Below are the code and all the weights of a small trained network. Each question names an input and a target symbol and asks about switching units off, where a switched-off unit gives its printed mean instead of its output.

import numpy as np


def w(rows, s, z=0):
    codes = np.array(rows[::2]) - 128.0
    scale = np.full(codes.shape[1], s)
    scale[-1] = z or s
    return codes * scale


def f(y):
    return np.maximum(y, 0)


def softmax(a):
    e = np.exp(a - a.max(-1, keepdims=True))
    return e / e.sum(-1, keepdims=True)


def log_softmax(a):
    a = a - a.max(-1, keepdims=True)
    return a - np.log(np.exp(a).sum(-1, keepdims=True))


def net(x, mask):
    ids = ['ΔΘΞΠΨγεμ'.index(c) for c in x.split()]
    T = len(ids)
    res = E[ids] + P[:T]
    q, k, v = (res @ M[0].T for M in (Q, K, V))
    z = softmax(np.where(np.tri(T) > 0, q @ k.T / 4**0.5, -1e9)) @ v
    res = res + np.where(mask[0], z, O[0][:, -1]) @ O[0][:, :-1]
    y = f(res @ A[0][:, :-1].T + A[0][:, -1])
    res = res + np.where(mask[1:25], y, B[0][:, -1]) @ B[0][:, :-1]
    return log_softmax(res[-1] @ U[:, :-1].T + U[:, -1])


Q, K, V, O, A, B = {}, {}, {}, {}, {}, {}
E = w([
[175,146,125],'Δ',
[95,98,104],'Θ',
[183,159,143],'Ξ',
[97,82,119],'Π',
[102,130,37],'Ψ',
[56,168,139],'γ',
[60,127,155],'ε',
[61,252,68],'μ',
],0.022)
P = w([
[151,155,168],'0',
[162,59,119],'1',
[123,162,171],'2',
[143,52,103],'3',
[101,151,168],'4',
[125,32,85],'5',
[77,147,169],'6',
[109,9,69],'7',
[58,143,164],'8',
[88,2,56],'9',
[17,149,159],'10',
[184,16,87],'11',
[63,153,170],'12',
],0.0087)
Q[0] = w([
[30,252,246],'H1',
[69,191,222],'H1',
[149,66,141],'H1',
[88,124,112],'H1',
],0.026)
K[0] = w([
[254,158,167],'H1',
[214,144,135],'H1',
[113,119,82],'H1',
[150,160,134],'H1',
],0.029)
V[0] = w([
[224,125,86],'H1',
[88,34,253],'H1',
[112,172,85],'H1',
[231,69,142],'H1',
],0.0048)
O[0] = w([
[232,153,113,172],'H1',
[89,31,193,5],'H1',
[93,157,99,169],'H1',
[254,93,159,115],'H1',
],0.0064,0.0019)
A[0] = w([
[104,134,108,156],'N1',
[86,163,155,149],'N2',
[143,84,79,2],'N3',
[122,156,111,100],'N4',
[112,137,248,25],'N5',
[119,160,118,107],'N6',
[178,153,93,55],'N7',
[89,206,141,32],'N8',
[106,216,253,8],'N9',
[210,57,60,70],'N10',
[120,104,217,85],'N11',
[150,161,198,15],'N12',
[107,61,171,20],'N13',
[190,142,153,138],'N14',
[173,136,152,132],'N15',
[195,36,141,50],'N16',
[87,50,208,116],'N17',
[227,69,141,80],'N18',
[184,123,114,31],'N19',
[147,184,181,71],'N20',
[137,171,195,4],'N21',
[123,90,215,118],'N22',
[79,113,233,212],'N23',
[132,79,222,130],'N24',
],0.013,0.0068)
B[0] = w([
[127,178,166,242],'N1',
[173,164,100,201],'N2',
[107,58,115,152],'N3',
[130,159,149,169],'N4',
[136,243,89,140],'N5',
[137,148,150,169],'N6',
[65,146,123,193],'N7',
[123,61,113,184],'N8',
[225,184,254,172],'N9',
[204,102,100,229],'N10',
[133,186,72,140],'N11',
[129,81,220,146],'N12',
[89,196,219,150],'N13',
[173,89,58,253],'N14',
[159,103,76,216],'N15',
[132,190,212,170],'N16',
[214,136,68,213],'N17',
[84,163,215,236],'N18',
[49,167,110,159],'N19',
[134,102,70,187],'N20',
[137,56,220,135],'N21',
[161,79,81,157],'N22',
[28,63,173,236],'N23',
[166,60,137,169],'N24',
],0.033,0.004)
U = w([
[247,156,149,42],'Δ',
[193,116,195,112],'Θ',
[221,118,161,116],'Ξ',
[253,68,180,42],'Π',
[253,108,58,134],'Ψ',
[131,87,161,253],'γ',
[158,26,163,164],'ε',
[155,185,122,209],'μ',
],0.0059,0.0055)

Each question gives the input, a string of symbols that net reads in full, and the target symbol t.
The units are the heads (4 rows each of Q, K, V and O) and the neurons (one row each of A and B). Each row of codes is followed by its name. A weight is (code - 128) times the scale printed after its matrix; where a second scale follows, it is the last column's (O, A, B and U).
mask holds one flag per unit, heads first, then neurons. A switched-off unit (its flag False) gives its mean, the last column of its rows in O or B, instead of its output. The means were averaged over made-up inputs and are rounded, as every weight is.
A unit's drop is (log p(t) with every unit on - log p(t) with that unit switched off) / (log p(t) with every unit on - log p(t) with every unit switched off).
The circuit of an input: a set's keep is (log p(t) with only the set's units on - log p(t) with every unit switched off) / (log p(t) with every unit on - log p(t) with every unit switched off). Starting from the 12 units with the biggest drops (on a tie, the unit counted first), units are removed one at a time, each time the one whose removal leaves the highest keep (on an exact tie, the one counted first), for as long as the keep stays at least 0.8.
circuit, biggest first: the units of the circuit, biggest drop first
top k neurons: the k neurons with the biggest drops, biggest first
drop when u is switched off: that unit's drop, to one decimal
input γ Ξ Π Ψ γ Π Δ Δ Ψ Π Θ Δ Δ, target Ψ: circuit, biggest first => (N14; H1)
input Ψ Ξ Δ ε, target ε: top neuron => (N23)
input Π Δ Δ Θ ε Δ, target ε: circuit, biggest first => (H1; N23)
input μ Π Π Ξ Ψ Ψ γ Ψ, target γ: circuit, biggest first => (H1; N17)
input Δ Δ μ γ Δ γ Ψ Ξ, target γ: circuit, biggest first => (H1; N17; N10)
input Ψ Δ Δ, target Ψ: circuit, biggest first => (N14; N23)
input Δ Π Π, target ε: top 2 neurons => (N23; N24)
input Ψ Ψ Ξ Δ μ Ψ Δ Π, target Ψ: top 3 neurons => (N17; N18; N23)
input Δ Ψ Θ Ξ Δ Δ Δ Δ Ξ Ψ Δ Ξ Ξ, target Π: circuit, biggest first => (N9; N12; H1)
input Ψ Ξ Δ Δ Ψ Ψ Ψ Ψ μ Δ Δ ε γ, target Θ: circuit, biggest first => (N9; N23)
input Ξ γ Δ ε Δ Ξ, target ε: circuit, biggest first => (H1; N23)
input ε Π μ γ γ Δ Θ Π, target Π: top 2 neurons => (N17; N24)
input Ψ Ψ Π Ξ, target Ψ: top 2 neurons => (N14; N23)
input Δ ε Δ Ξ μ, target Δ: circuit, biggest first => (N9)
input Δ γ μ Ξ Ψ Π μ Δ Δ Δ γ Δ Ξ, target Π: top 2 neurons => (N9; N12)
input ε Δ Ψ Δ γ Δ, target γ: drop when N17 is switched off => 0.1
input Π Ψ Ψ μ Θ Ψ Δ Δ γ Ψ, target γ: drop when H1 is switched off => 2.6
input Δ Δ Δ Ψ Δ γ Ξ Ξ, target γ: drop when N9 is switched off => 0.1
